Here is a tiny trained network, its code and every weight. The questions are about switching its units off for an input and a class, where a switched-off unit gives its printed mean instead of its output.

import numpy as np


def w(rows, s, z=0):
    codes = np.array(rows[::2]) - 128.0
    scale = np.full(codes.shape[1], s)
    scale[-1] = z or s
    return codes * scale


def f(y):
    return y / 2 * (1 + np.tanh(0.7978845608 * (y + 0.044715 * y**3)))


def log_softmax(a):
    a = a - a.max(-1, keepdims=True)
    return a - np.log(np.exp(a).sum(-1, keepdims=True))


def net(x, mask):
    res = np.array(x, float).reshape(1, 7) / 4 @ E
    y = f(res @ A[0][:, :-1].T + A[0][:, -1])
    res = res + np.where(mask, y, B[0][:, -1]) @ B[0][:, :-1]
    return log_softmax(res[-1] @ U[:, :-1].T + U[:, -1])


A, B = {}, {}
E = w([
[164,248,241],'x0',
[9,219,67],'x1',
[128,128,130],'x2',
[58,54,254],'x3',
[128,128,129],'x4',
[128,126,127],'x5',
[128,129,130],'x6',
],0.0071)
A[0] = w([
[91,160,135,96],'neuron 1',
[107,152,120,116],'neuron 2',
[175,127,123,83],'neuron 3',
[102,153,144,75],'neuron 4',
[153,129,132,81],'neuron 5',
[90,70,127,126],'neuron 6',
[132,123,136,120],'neuron 7',
[116,120,168,18],'neuron 8',
[1,140,105,124],'neuron 9',
[118,126,106,66],'neuron 10',
[156,131,133,94],'neuron 11',
[111,139,129,119],'neuron 12',
[134,133,130,120],'neuron 13',
[108,164,62,2],'neuron 14',
[147,129,136,85],'neuron 15',
[109,142,127,130],'neuron 16',
[144,109,119,94],'neuron 17',
[149,130,124,104],'neuron 18',
[141,45,79,173],'neuron 19',
[139,130,130,102],'neuron 20',
[126,130,126,137],'neuron 21',
[141,121,100,54],'neuron 22',
[125,93,127,159],'neuron 23',
[142,136,130,96],'neuron 24',
[113,151,116,107],'neuron 25',
[147,162,187,125],'neuron 26',
[152,90,146,170],'neuron 27',
[150,180,67,132],'neuron 28',
[136,105,147,122],'neuron 29',
[104,123,178,22],'neuron 30',
[173,128,127,61],'neuron 31',
[215,151,80,164],'neuron 32',
[129,122,125,150],'neuron 33',
[121,146,130,82],'neuron 34',
[134,127,122,134],'neuron 35',
[103,128,108,107],'neuron 36',
[45,197,109,167],'neuron 37',
[127,117,129,150],'neuron 38',
[125,131,124,141],'neuron 39',
[157,95,27,171],'neuron 40',
[82,110,70,63],'neuron 41',
[115,125,120,128],'neuron 42',
[115,115,125,115],'neuron 43',
[98,91,126,96],'neuron 44',
[128,111,157,77],'neuron 45',
[158,133,138,76],'neuron 46',
[132,112,143,108],'neuron 47',
[126,146,98,60],'neuron 48',
],0.021,0.0038)
B[0] = w([
[100,125,158,155],'neuron 1',
[120,130,147,149],'neuron 2',
[125,130,87,153],'neuron 3',
[99,132,155,142],'neuron 4',
[133,136,110,134],'neuron 5',
[191,63,138,173],'neuron 6',
[127,136,133,129],'neuron 7',
[119,171,140,144],'neuron 8',
[62,86,39,225],'neuron 9',
[115,132,115,139],'neuron 10',
[137,134,106,138],'neuron 11',
[115,126,133,134],'neuron 12',
[133,130,126,128],'neuron 13',
[77,94,193,193],'neuron 14',
[134,139,115,132],'neuron 15',
[114,124,136,139],'neuron 16',
[118,135,142,139],'neuron 17',
[132,130,114,134],'neuron 18',
[147,132,229,226],'neuron 19',
[132,131,122,128],'neuron 20',
[127,127,128,130],'neuron 21',
[121,151,121,144],'neuron 22',
[155,110,151,154],'neuron 23',
[137,128,121,129],'neuron 24',
[125,126,145,147],'neuron 25',
[120,159,70,185],'neuron 26',
[149,136,168,171],'neuron 27',
[146,118,201,214],'neuron 28',
[139,135,154,146],'neuron 29',
[106,186,135,153],'neuron 30',
[126,133,92,148],'neuron 31',
[142,96,31,220],'neuron 32',
[133,124,131,133],'neuron 33',
[129,131,139,131],'neuron 34',
[127,129,126,132],'neuron 35',
[114,117,112,148],'neuron 36',
[83,100,220,228],'neuron 37',
[137,124,135,134],'neuron 38',
[127,126,128,131],'neuron 39',
[109,254,98,251],'neuron 40',
[88,84,71,191],'neuron 41',
[127,119,120,134],'neuron 42',
[138,114,125,133],'neuron 43',
[159,88,126,151],'neuron 44',
[129,149,152,143],'neuron 45',
[142,137,105,139],'neuron 46',
[135,135,144,136],'neuron 47',
[116,128,147,151],'neuron 48',
],0.059,0.015)
U = w([
[200,255,109,137],'0',
[131,120,218,166],'1',
[58,166,117,158],'2',
[110,69,79,2],'3',
[113,152,17,172],'4',
],0.0067,0.0039)

Each question gives the input, the list of numbers given to net, and the class t.
The units are the neurons (one row each of A and B). Each row of codes is followed by its name. A weight is (code - 128) times the scale printed after its matrix; where a second scale follows, it is the last column's (A, B and U).
mask holds one flag per neuron, in row order. A switched-off neuron (its flag False) gives its mean, the last column of its row in B, instead of its output. The means were averaged over made-up inputs and are rounded, as every weight is.
A unit's drop is (log p(t) with every unit on - log p(t) with that unit switched off) / (log p(t) with every unit on - log p(t) with every unit switched off).
The circuit of an input: a set's keep is (log p(t) with only the set's units on - log p(t) with every unit switched off) / (log p(t) with every unit on - log p(t) with every unit switched off). Starting from the 12 units with the biggest drops (on a tie, the unit counted first), units are removed one at a time, each time the one whose removal leaves the highest keep (on an exact tie, the one counted first), for as long as the keep stays at least 0.8.
circuit, biggest first: the units of the circuit, biggest drop first
top k neurons: the k neurons with the biggest drops, biggest first
drop when u is switched off: that unit's drop, to one decimal
input [-4,0,-5,1,4,1,7], class 1: circuit, biggest first => neuron 32
input [5,-1,-7,-1,3,3,-6], class 4: top 2 neurons => neuron 19; neuron 40
input [7,-5,-2,0,-8,-6,5], class 4: top 3 neurons => neuron 19; neuron 40; neuron 28
input [-4,0,5,-2,1,2,0], class 0: circuit, biggest first => neuron 37; neuron 9
input [1,4,-8,-5,-1,7,-6], class 1: top 2 neurons => neuron 28; neuron 37
input [3,0,-4,0,-8,-8,-1], class 4: top 4 neurons => neuron 19; neuron 40; neuron 37; neuron 28
input [3,-2,7,3,-7,2,-3], class 0: top 2 neurons => neuron 9; neuron 37
input [5,-2,-7,0,8,-4,2], class 4: top 3 neurons => neuron 19; neuron 40; neuron 28
input [2,2,-3,-3,6,6,-3], class 1: top 2 neurons => neuron 9; neuron 40
input [1,7,-6,-2,2,2,0], class 1: top 2 neurons => neuron 37; neuron 40
input [1,0,5,-5,-7,5,-3], class 4: top 2 neurons => neuron 19; neuron 32
input [2,-1,7,-4,-3,-1,-8], class 4: top 2 neurons => neuron 19; neuron 32
input [3,2,7,-7,-5,5,2], class 1: top 2 neurons => neuron 28; neuron 9
input [-3,-2,-8,-7,2,-1,0], class 0: circuit, biggest first => neuron 40
input [-6,2,8,3,-6,3,-2], class 3: drop when neuron 9 is switched off => 0.1
input [-8,-1,-7,8,-7,-2,2], class 1: drop when neuron 19 is switched off => 2.3
input [-7,-5,2,-4,-6,5,-2], class 0: drop when neuron 40 is switched off => 0.2
